Here is a tiny trained network, its code and every weight. The questions are about switching its units off for an input and a class, where a switched-off unit gives its printed mean instead of its output.

import numpy as np


def w(rows, s, z=0):
    codes = np.array(rows[::2]) - 128.0
    scale = np.full(codes.shape[1], s)
    scale[-1] = z or s
    return codes * scale


def f(y):
    return np.maximum(y, 0)


def log_softmax(a):
    a = a - a.max(-1, keepdims=True)
    return a - np.log(np.exp(a).sum(-1, keepdims=True))


def net(x, mask):
    res = np.array(x, float).reshape(1, 3) / 4 @ E
    y = f(res @ A[0][:, :-1].T + A[0][:, -1])
    res = res + np.where(mask, y, B[0][:, -1]) @ B[0][:, :-1]
    return log_softmax(res[-1] @ U[:, :-1].T + U[:, -1])


A, B = {}, {}
E = w([
[124,26,89,166,215,49,65,182,212,161,84],'x0',
[216,169,143,67,203,132,151,186,226,84,151],'x1',
[26,112,131,213,107,128,247,137,203,28,179],'x2',
],0.011)
A[0] = w([
[142,171,117,142,123,99,152,117,74,103,141,221],'N1',
[77,96,117,141,92,95,147,105,41,156,102,66],'N2',
[42,105,145,187,102,133,97,125,40,164,129,117],'N3',
[135,143,132,117,98,119,55,178,67,127,102,122],'N4',
[123,157,110,105,94,172,149,145,88,114,121,93],'N5',
[132,221,159,100,75,133,169,105,55,116,163,98],'N6',
[160,120,134,76,153,116,91,126,115,148,129,98],'N7',
[128,104,137,145,164,90,119,155,147,137,126,182],'N8',
[144,151,145,114,160,130,168,153,149,167,107,129],'N9',
[133,90,148,109,122,153,97,102,89,169,99,112],'N10',
[168,139,89,114,150,99,63,119,98,175,111,174],'N11',
[137,157,117,118,97,114,136,126,129,146,142,248],'N12',
[183,103,117,165,103,147,91,110,85,148,88,116],'N13',
[9,89,119,198,99,119,194,137,177,74,137,136],'N14',
[189,169,122,105,148,125,139,155,146,95,168,87],'N15',
[123,46,149,124,154,111,80,138,150,153,123,103],'N16',
[144,94,98,197,179,153,109,113,131,131,109,139],'N17',
[110,106,137,110,131,131,120,144,116,109,105,225],'N18',
[76,82,144,137,157,92,81,136,172,152,125,93],'N19',
[82,85,65,173,77,107,78,115,67,138,110,125],'N20',
[130,104,88,125,127,110,122,145,137,131,108,97],'N21',
[134,171,154,139,131,162,147,123,99,115,126,88],'N22',
[89,121,148,145,130,142,113,137,100,141,112,224],'N23',
[129,94,124,148,152,102,95,119,150,116,120,137],'N24',
[122,37,101,147,123,97,110,137,166,156,110,90],'N25',
[217,191,122,95,170,126,136,136,219,84,123,139],'N26',
[148,146,137,77,125,120,75,141,91,194,131,107],'N27',
],0.012,0.011)
B[0] = w([
[188,94,86,119,151,174,94,103,139,156,109,193],'N1',
[63,171,152,84,80,86,124,181,145,110,154,176],'N2',
[95,156,151,47,57,113,139,162,167,129,151,199],'N3',
[144,131,161,178,166,83,129,127,115,122,142,175],'N4',
[97,165,108,157,133,154,138,118,135,73,84,169],'N5',
[129,164,72,157,123,136,93,156,118,88,5,227],'N6',
[83,174,151,183,145,112,160,136,102,128,158,169],'N7',
[150,119,82,112,104,185,111,92,133,133,116,183],'N8',
[124,124,161,107,97,125,118,128,136,112,137,154],'N9',
[129,159,162,158,157,107,147,130,95,125,163,171],'N10',
[162,128,133,167,200,109,148,102,128,119,166,206],'N11',
[204,15,82,134,136,203,98,65,152,160,130,191],'N12',
[140,167,125,146,159,101,155,135,120,140,160,170],'N13',
[180,182,155,206,242,66,154,116,96,129,187,253],'N14',
[80,175,132,88,69,94,117,152,139,127,145,171],'N15',
[130,148,103,137,96,128,115,147,114,106,62,177],'N16',
[140,120,89,134,114,155,94,135,152,112,104,165],'N17',
[193,22,110,140,129,177,124,60,129,166,156,175],'N18',
[142,168,104,128,115,155,117,153,78,121,40,177],'N19',
[91,123,148,46,62,122,152,129,153,128,160,192],'N20',
[127,140,149,146,130,123,108,153,141,103,82,147],'N21',
[106,156,105,139,116,130,107,171,132,91,106,162],'N22',
[157,70,136,89,82,175,109,97,178,185,176,180],'N23',
[132,123,102,114,113,175,112,119,110,120,105,167],'N24',
[104,167,93,133,114,161,111,130,146,68,64,181],'N25',
[84,137,164,52,38,99,152,136,156,159,197,217],'N26',
[138,171,113,177,190,108,165,138,152,87,148,190],'N27',
],0.016,0.022)
U = w([
[180,203,125,218,194,56,168,85,134,113,206,108],'0',
[137,186,45,148,88,198,59,131,134,63,1,119],'1',
[88,162,162,22,37,78,131,137,173,151,201,160],'2',
[210,19,93,128,131,216,72,8,157,214,179,254],'3',
[87,166,143,137,123,127,152,132,86,170,70,85],'4',
[141,90,138,152,125,70,113,147,58,134,95,82],'5',
[47,91,185,111,113,98,53,140,149,119,125,84],'6',
],0.0092,0.0059)

Each question gives the input, the list of numbers given to net, and the class t.
The units are the neurons (one row each of A and B). Each row of codes is followed by its name. A weight is (code - 128) times the scale printed after its matrix; where a second scale follows, it is the last column's (A, B and U).
mask holds one flag per neuron, in row order. A switched-off neuron (its flag False) gives its mean, the last column of its row in B, instead of its output. The means were averaged over made-up inputs and are rounded, as every weight is.
A unit's drop is (log p(t) with every unit on - log p(t) with that unit switched off) / (log p(t) with every unit on - log p(t) with every unit switched off).
The circuit of an input: a set's keep is (log p(t) with only the set's units on - log p(t) with every unit switched off) / (log p(t) with every unit on - log p(t) with every unit switched off). Starting from the 12 units with the biggest drops (on a tie, the unit counted first), units are removed one at a time, each time the one whose removal leaves the highest keep (on an exact tie, the one counted first), for as long as the keep stays at least 0.8.
units of the circuit, in order: the units of the circuit, biggest drop first
most important unit: the unit with the biggest drop
k most important neurons: the k neurons with the biggest drops, biggest first
drop when u is switched off: that unit's drop, to one decimal
input [-3,1,3], class 3: most important unit -> N27
input [-4,8,-8], class 0: 3 most important neurons -> [N27, N11, N3]
input [-8,8,5], class 1: 3 most important neurons -> [N6, N3, N20]
input [-6,-8,5], class 2: 2 most important neurons -> [N3, N2]
input [5,7,0], class 2: 2 most important neurons -> [N26, N6]
input [-2,-4,-2], class 2: 2 most important neurons -> [N3, N2]
input [8,8,5], class 1: 3 most important neurons -> [N19, N25, N8]
input [-8,2,-8], class 0: 3 most important neurons -> [N27, N11, N4]
input [3,3,-1], class 3: 2 most important neurons -> [N6, N3]
input [7,5,6], class 1: 2 most important neurons -> [N19, N25]
input [-8,-8,-8], class 0: 2 most important neurons -> [N27, N10]
input [0,7,-5], class 2: 2 most important neurons -> [N26, N14]
input [4,-5,-6], class 0: drop when N11 is switched off -> 1.0
input [-7,-4,3], class 1: drop when N6 is switched off -> 0.4
input [-6,1,3], class 1: units of the circuit, in order -> [N6]
input [7,6,-3], class 1: drop when N18 is switched off -> 0.0
